Each row has a name. Each question is about the rows just above it. Places in a row count from 0.

-374  257  585 -640  329  160 -407  510  310 -363   80 -> nasi
-580  -95  749 -492  389  -24 -443  -34 -405 -677 -360 -> nel
 662  491 -187  501  102 -183 -137 -291  -50  679  819 -> fadi
 -30 -534  218  237 -678  160 -407  510  310 -363   80 -> gopi
 148 -151  -99 -205 -246  201  -21   30  737  -74  -99 -> tid
 232 -326 -337  -96 -413 -113   65   38  732  159  268 -> kel
-374  257  585 -640  329  457   52 -281 -363 -378 -368 -> zup
 -96  -81  594   69  198  240 -350  430 -692 -176 -174 -> kiko
key -> tag
-281 -> K_812
328 -> K_319
30 -> K_522
-280 -> K_824
329 -> K_256
Join zup by its entry at place 7: -> K_812
Shared by kiko and kel: -> -96
Among the named rows, does one hold  -30 -534  218 next to each other, in this order? -> yes

-266 -230 -301 -792  148  -44 -203 -292 -793  315 -> kiko
  47   36 -159 -488  130   82 -349   44 -203  187 -> nel
-142 -222  -44 -581 -792   49 -402  -58 -230  158 -> zup
-266 -230 -301 -792  148  -74 -508 -137 -439  310 -> fadi
 -56 -138  -32 -510   29   15 -538   14 -337  206 -> gopi
key -> tag
-142 -> K_292
-267 -> K_953
47 -> K_220
-266 -> K_994
-74 -> K_388
-56 -> K_668
-57 -> K_209
Join fadi by its entry at place 0: -> K_994
Does one of the named rows hold   35 -159 side by side, in this order? -> no
Whose row is -142 -222  -44 -581 -792   49 -402  -58 -230  158? -> zup
Whose row is -266 -230 -301 -792  148  -74 -508 -137 -439  310? -> fadi

-341  246 -398  441 -524  529 -701  530 -645  521 -465   93 -366  311 -112  -99  369 -375  335 -145   97  -29  212  -61  -36  214 -125  223 -539  456 -561  122 -218  -21  180 -285  278 -239  130  251 -126  253   32 -246  191  -42 -117   79 -236   55   74 -161 = Zef
-645  521 -465   93 -366  311 -112  -99  369 -375  335 -145   97  -29  212  -61  -36  214 -125  223 -539  456 -561  122 -218  -21  180 -285  278 -239  130  251 -126  253   32 -246  191  -42 -117   79 -236   55   74 -161  562 -520  808 -601  264 -123 -266  392 = tid
-341  246 -398  441 -524  529 -701  530 -645  521 -465   93 -366  311 -112  -99  369 -375  335 -145   97  -29  212  -61  -36  214  456 -561  122 -218  -21  180 -285  278 -239  130  251 -126  253   32 -246  191  -42 -117   79 -236   55   74 -161  562 -520  808 = Gedes
 187 -341  246 -398  441 -524  529 -701  530 -645  521 -465   93 -366  311 -112  -99  369 -375  335 -145   97  -29  212  -61  -36  214 -125  223 -539  456 -561  122 -218  -21  180 -285  278 -239  130  251 -126  253   32 -246  191  -42 -117   79 -236   55   74 = kiko
 521 -465   93 -366  311 -112  -99  369 -375  335 -145   97  -29  212  -61  -36  214 -125  223 -539  456 -561  122 -218  -21  180 -285  278 -239  130  251 -126  253   32 -246  191  -42 -117   79 -236   55   74 -161  562 -520  808 -601  264 -123 -266  392 -406 = gopi
-701  530 -645  521 -465   93 -366  311 -112  -99  369 -375  335 -145   97  -29  212  -61  -36  214 -125  223 -539  456 -561  122 -218  -21  180 -285  278 -239  130  251 -126  253   32 -246  191  -42 -117   79 -236   55   74 -161  562 -520  808 -601  264 -123 = kel
 529 -701  530 -645  521 -465   93 -366  311 -112  -99  369 -375  335 -145   97  -29  212  -61  -36  214 -125  223 -539  456 -561  122 -218  -21  180 -285  278 -239  130  251 -126  253   32 -246  191  -42 -117   79 -236   55   74 -161  562 -520  808 -601  264 = fadi
 246 -398  441 -524  529 -701  530 -645  521 -465   93 -366  311 -112  -99  369 -375  335 -145   97  -29  212  -61  -36  214 -125  223 -539  456 -561  122 -218  -21  180 -285  278 -239  130  251 -126  253   32 -246  191  -42 -117   79 -236   55   74 -161  562 = nel
 530 -645  521 -465   93 -366  311 -112  -99  369 -375  335 -145   97  -29  212  -61  -36  214 -125  223 -539  456 -561  122 -218  -21  180 -285  278 -239  130  251 -126  253   32 -246  191  -42 -117   79 -236   55   74 -161  562 -520  808 -601  264 -123 -266 = doto
-398  441 -524  529 -701  530 -645  521 -465   93 -366  311 -112  -99  369 -375  335 -145   97  -29  212  -61  -36  214 -125  223 -539  456 -561  122 -218  -21  180 -285  278 -239  130  251 -126  253   32 -246  191  -42 -117   79 -236   55   74 -161  562 -520 = nasi
-524  529 -701  530 -645  521 -465   93 -366  311 -112  -99  369 -375  335 -145   97  -29  212  -61  -36  214 -125  223 -539  456 -561  122 -218  -21  180 -285  278 -239  130  251 -126  253   32 -246  191  -42 -117   79 -236   55   74 -161  562 -520  808 -601 = zup
key -> tag
-145 -> K_46
279 -> K_323
278 -> K_413
311 -> K_481
-112 -> K_185
310 -> K_556
-144 -> K_662
Look up the entry of fadi at place 14 in the table: -> K_46
Is  -99 -112  311 -366   93 printed in one of the named rows, side by side and in this order? -> no

  74   -8  -23  334  113 -334 -279 -148  198  134   27  -50    1 -133 -125   26  123  128  112   11  303    8  107  -51   48  -55  124  -71  -94   25  161 -166   91 -152  111  264  -60  145 -> gopi
  74   -8  -23  334  113 -334 -279 -148  198  134   27  -50    1 -133 -125   26  123  128  112   11  303    8  107  -51   48  -55  124  -71  -94   25 -127   65   94 -405 -219  237  -87 -239 -> nasi
 -96  254  105  295  -52  103 -212 -306   87  126    0  -76  -82  -27   28  237  184  135  126  -92   -8  160   66  -71  -58  175 -117 -125 -224  -42   -4   23   19 -205   75  285 -233  160 -> doto
tags:
335 -> K_495
1 -> K_834
2 -> K_938
334 -> K_845
-82 -> K_829
Look up the entry of gopi at place 12 in the table: -> K_834
Is 107 -51 printed in one of the named rows, side by side and in this order? -> yes
Is 128 112 printed in one of the named rows, side by side and in this order? -> yes
Is 123 128 112 printed in one of the named rows, side by side and in this order? -> yes
Whose row is   74   -8  -23  334  113 -334 -279 -148  198  134   27  -50    1 -133 -125   26  123  128  112   11  303    8  107  -51   48  -55  124  -71  -94   25  161 -166   91 -152  111  264  -60  145? -> gopi

  64  201 -194  156 -659  380  Zef
  22 -274  131 -121 -207 -577  fadi
-211  324 -310  241 -784  477  gopi
139 156   7   0 266 100  kel
-211  324 -310  241 -784 -207  Fope
-157  201 -194  156 -659  380  kiko
Is  241 -784  477 printed in one of the named rows, side by side and in this order? -> yes
key -> tag
-207 -> K_897
100 -> K_205
-121 -> K_313
-577 -> K_918
Join fadi by its entry at place 5: -> K_918

321  -8 483 -78 129 346  38 345 = doto
 -72  626 -187   42  496 -391  135   50 = nel
-160 -343  612 -308 -388  461 -199  193 = Gedes
 398 -151  426 -220 -612  386 -285  414 = zup
 246 -387 -120  198 -205   94  213 -678 = Fope
 184 -381 -266  -55 -168  217  363 -536 = nasi
 321   -8  483  387 -290  346   38  345 = tid
 386 -418  268  582  161 -193  381  218 = fadi
 -47  167 -183  582  308 -264 -501  482 = Zef
-411  151  263 -325 -356  124 -181  298 = gopi
 188 -229  -92  386 -273  -52 -209  540 = kiko
key -> tag
151 -> K_301
298 -> K_663
297 -> K_177
152 -> K_379
-8 -> K_428
The tag of gopi, keyed by place 1: -> K_301
Shared by zup and fadi: -> 386
The one value in zup and kiko: -> 386
Is  184 -382 -266 printed in one of the named rows, side by side and in this order? -> no

 144   50 -112  208  141  112 -512   60 -225 -274  114  140 -240  -23 -220 -456  141  152  342   21 -479  107  -66 -155 -152  181  419    2  158   77  184  -64  -11   -9 -430  -61  217  143  164 -434   -1 -328   57  -16 -276   56 -106  -56  151 -306 = doto
 144   50 -112  208  141  112 -512   60 -225 -274  114  140 -240  -23 -220 -456  141  152  342   21 -479  107  -66 -155 -152 -359   75    2  158   77  184  -64  -11   -9 -430  -61  217  143  164 -434   -1  121   57  -16 -276   56 -106  -56  151 -306 = Zef
-225  359 -273 -146 -294  -24  363   -5  326  351 -204 -127 -178   47 -200  189  113  296 -112  417  519  430   90  181  369   10 -334   74 -292 -186 -117  -10 -191  125   61 -496  -29   45 -313 -268  -87  215  432    8 -157 -336  196 -145 -288  461 = Gedes
 -54 -292  -40 -575  367  -23  -87  423 -255 -131   90 -126  -90  -77   19   47 -275  206  232 -141 -151  339   33 -113  163  -64 -378 -449  -80  196  475 -126  318  209 -205 -273 -126  230 -379  -69 -700  420  318  236  129 -122  129  125 -547  156 = kel
Among the named rows, does one hold -127 -178   47 -200  190 next to each other, in this order? -> no
Table of tags by key:
-434 -> K_892
422 -> K_228
423 -> K_55
-69 -> K_253
-68 -> K_723
-70 -> K_743
-435 -> K_695
-126 -> K_376
Look up the entry of kel at place 39 in the table: -> K_253
Where do  -54 -292  -40 -575  367  -23  -87  423 -255 -131   90 -126  -90  -77   19   47 -275  206  232 -141 -151  339   33 -113  163  -64 -378 -449  -80  196  475 -126  318  209 -205 -273 -126  230 -379  -69 -700  420  318  236  129 -122  129  125 -547  156 appear? -> kel
Whose row is  144   50 -112  208  141  112 -512   60 -225 -274  114  140 -240  -23 -220 -456  141  152  342   21 -479  107  -66 -155 -152 -359   75    2  158   77  184  -64  -11   -9 -430  -61  217  143  164 -434   -1  121   57  -16 -276   56 -106  -56  151 -306? -> Zef
Among the named rows, does one hold -16  57 next to each other, in this order? -> no
Whose row is -225  359 -273 -146 -294  -24  363   -5  326  351 -204 -127 -178   47 -200  189  113  296 -112  417  519  430   90  181  369   10 -334   74 -292 -186 -117  -10 -191  125   61 -496  -29   45 -313 -268  -87  215  432    8 -157 -336  196 -145 -288  461? -> Gedes

-561 -241 -480   -7  473  705  567  140 -366 -685 -637 -273  526  618  689  387 -102 -551 -712 -494  -26  448  710  584  156 -354 -668 -648 -281 = tid
-228 -122  -19   90  196  290  378  439  494  503  508  481  433  375  288  194   95  -21 -124 -222 -319 -403 -448 -492 -503 -498 -474 -421 -348 = kiko
 422  362  241  103  -57 -215 -334 -406 -442 -397 -315 -187  -32  129  272  379  435  425  374  259  117  -33 -191 -321 -403 -432 -408 -335 -206 = Gedes
-142  -27   82  195  286  390  472  546  617  655  695  701  697  689  646  597  524  436  351  244  135   26  -82 -195 -295 -388 -478 -562 -615 = zup
 520  467  187 -180 -459 -521 -325   22  363  532  427  137 -240 -489 -509 -268   86  402  526  400   70 -286 -506 -474 -223  136  440  530  357 = Fope
-148  359  602  415  -71 -498 -576 -234  278  583  474   29 -449 -598 -318  185  558  520  125 -376 -594 -391   94  518  555  206 -292 -590 -456 = doto
-480 -635 -487  -96  344  605  575  270 -172 -524 -627 -423  -19  400  630  555  196 -240 -570 -605 -372   66  455  629  500  128 -303 -598 -585 = Zef
  28 -184  356 -276  -98  129  284  294  163  -56 -252 -315 -214  -16  193  306  275   84 -126 -288 -298 -158   72  259  312  213   -5 -210 -308 = kel
  12 -112 -198 -266 -293 -275 -202 -116    3  122  208  272  283  261  199  102  -13 -120 -226 -268 -290 -256 -191  -89   27  142  223  273  290 = nel
-276 -201 -130  -43   45  141  217  282  322  342  318  289  248  162  357  -18 -104 -193 -259 -307 -331 -332 -316 -261 -191 -100  -23   72  158 = fadi
The one value in kiko and nel: -> 290
Is 425 374 259 printed in one of the named rows, side by side and in this order? -> yes
Is -319 -403 printed in one of the named rows, side by side and in this order? -> yes
Shared by Fope and fadi: -> 357
Table of tags by key:
425 -> K_303
-57 -> K_276
-215 -> K_405
390 -> K_131
Join Gedes by its entry at place 5: -> K_405
Shared by Fope and tid: -> 526
Which value is in both tid and Zef? -> -480

163 664 149 -64  nasi
-355 -214  -34  568  gopi
-355 -214  179  270  kel
 149   20 -285  542  fadi
The one value in nasi and fadi: -> 149
Does one of the named rows hold 164 664 149 -64 side by side, in this order? -> no
Does one of the named rows hold -356 -214 side by side, in this order? -> no
Does one of the named rows hold  149   20 -285 side by side, in this order? -> yes
Table of tags by key:
-34 -> K_531
178 -> K_101
149 -> K_245
179 -> K_104
The tag of kel, keyed by place 2: -> K_104
The row with 163 664 149 -64 is -> nasi
Whose row is -355 -214  -34  568? -> gopi

 162  140  357  -86 -194 -550 -349  169 -159 -206 -239 -262   38  264 -290 -277  263 -264  309   25  347  355  110  -22 -201 -257  338 -230 -373  183 -258 -414  124  403  135  -81  139  291  179 -214 -180 -231   42 -315 -150  154  190  142  354 -219   90   40 -542 -114  204   58 -223  207 : zup
 -76  282 -258 -203  171   -3   57 -242  252   76  102  -86  247 -180  -43    1   40 -203  -61   89  -87  191  -98 -247  234  -24   84 -215  237  206   -3   95  -59   -8  196   43 -288 -190 -182  212   51 -526   28 -240    8  -44 -252  -26   35  238   84  -88  122  239 -161  243   18 -381 : nasi
 -30  487 -175  -17   78 -213 -216 -177  281  -41   97 -210  332 -159   29  -59  139 -349  -72  128   41  371  -45 -288  205 -136  129 -364   87  358  -99    8   -5  175  340  -48 -321 -205 -187   63   -6 -749  -33 -399  -62  -41 -286   30  198  201  156  -83   23  329 -131  269  -88 -385 : gopi
  23 -764  288 -122  349  105  671  449 -339  462   67  342  -46  -80 -112  181 -270  230  144 -202  -87 -135 -224   96    6  263 -252  265   64 -588  152   -9 -478   24 -362   44  398  228  306  574   36  424  287  435  165   58  408  -32 -485  -93 -126  -38   63 -257   -3 -416  110   44 : Fope
 119 -101 -124  236 -185  561 -166 -449  -92 -133 -130  -57 -437  440  330   96   95  270 -230  115 -187 -431  236  330 -239   79 -164  319   83   25   46  101  299 -333 -167   81    9 -166    2 -307   16  672 -305  225  -67 -262  -36   -9  -77 -144 -213  118  156  -25  227 -103  137  306 : kiko
  93  214  -80  -20  225  -57  -22 -282  124  138   12 -231  230   71   14   -7  188 -322  -33  161  -36  330  -57 -203 -248  -55   88 -267  176  243 -104  -72 -103  181  226   22 -196 -174  -31  299  -25 -562   -2 -317  -68 -135 -146   57   32  116   45  -76  -11  278  -72  139  -23 -350 : kel
 -12 -496  343  -62  233 -123  352  683 -234  322  196  309  114 -283  118  190 -286  117   26 -218   29   18 -208   34 -202  191 -331  107 -107 -460  120   24 -476  196 -180 -247  344  148  235  353   20  151  218  332  120   86  291   -7 -343  -67   -6  -39  110  -96 -181 -430   -6  -14 : doto
Among the named rows, does one hold -39 110 next to each other, in this order? -> yes
key -> tag
-183 -> K_813
-182 -> K_327
95 -> K_331
-181 -> K_454
179 -> K_775
Join nasi by its entry at place 38: -> K_327
Which value is in both doto and kel? -> -7
Does one of the named rows hold   96    6  263 -252 side by side, in this order? -> yes
Among the named rows, does one hold    2 -307 next to each other, in this order? -> yes
Whose row is   23 -764  288 -122  349  105  671  449 -339  462   67  342  -46  -80 -112  181 -270  230  144 -202  -87 -135 -224   96    6  263 -252  265   64 -588  152   -9 -478   24 -362   44  398  228  306  574   36  424  287  435  165   58  408  -32 -485  -93 -126  -38   63 -257   -3 -416  110   44? -> Fope
Shared by kiko and nasi: -> 95

 27 144  19  23  -4  32  25 -13 289  46  80  64 204 -18  19  18 -> fadi
 -44  -30 -141   -6   90   -6  170   79 -552   47    3 -206  518   90    1  -20 -> Fope
   0  231   89  -31   -3  -43   18    0  104  -93  -31   96 -647   69  -31   79 -> doto
  5 -31 -90  36  13  50  18   5 -49 107  34 -87 729 -56  36  15 -> tid
 -45  236 -145   -5   90   -5  167   79 -562   51    4 -212  544   85    2  -20 -> gopi
Which value is in both gopi and doto? -> 79
key -> tag
24 -> K_825
31 -> K_963
23 -> K_770
167 -> K_357
170 -> K_560
32 -> K_469
25 -> K_261
Look up the entry of fadi at place 6 in the table: -> K_261
 27 144  19  23  -4  32  25 -13 289  46  80  64 204 -18  19  18 is in which row? -> fadi
The one value in fadi and doto: -> 18
Whose row is    0  231   89  -31   -3  -43   18    0  104  -93  -31   96 -647   69  -31   79? -> doto
Whose row is   5 -31 -90  36  13  50  18   5 -49 107  34 -87 729 -56  36  15? -> tid

-75   7  10 -54 -56 -61  -2  -8 -40 -53  tid
 195  -53  -12  102 -158   63  -22  -21 -110   42  Zef
137  89  43  74 -21  77 111   9 -19  66  Fope
-557 -227   26   55  491 -159 -357  510  650  -74  gopi
-11 121  95 -23 -89 -27 119  22 -53 -18  Gedes
-11  40  39  -6 -11 -54  36  19  -3  -2  nel
-162 -145  -48   43  221  -25 -184  157  256   -4  kel
tags:
256 -> K_719
-3 -> K_28
-25 -> K_51
-41 -> K_658
-40 -> K_998
-53 -> K_390
-4 -> K_196
-110 -> K_921
257 -> K_502
Look up the entry of kel at place 8 in the table: -> K_719
Which value is in both tid and Zef? -> -53
Shared by tid and Gedes: -> -53
Which value is in both Fope and Zef? -> -21
Among the named rows, does one hold  95 -24 -89 -27 next to each other, in this order? -> no

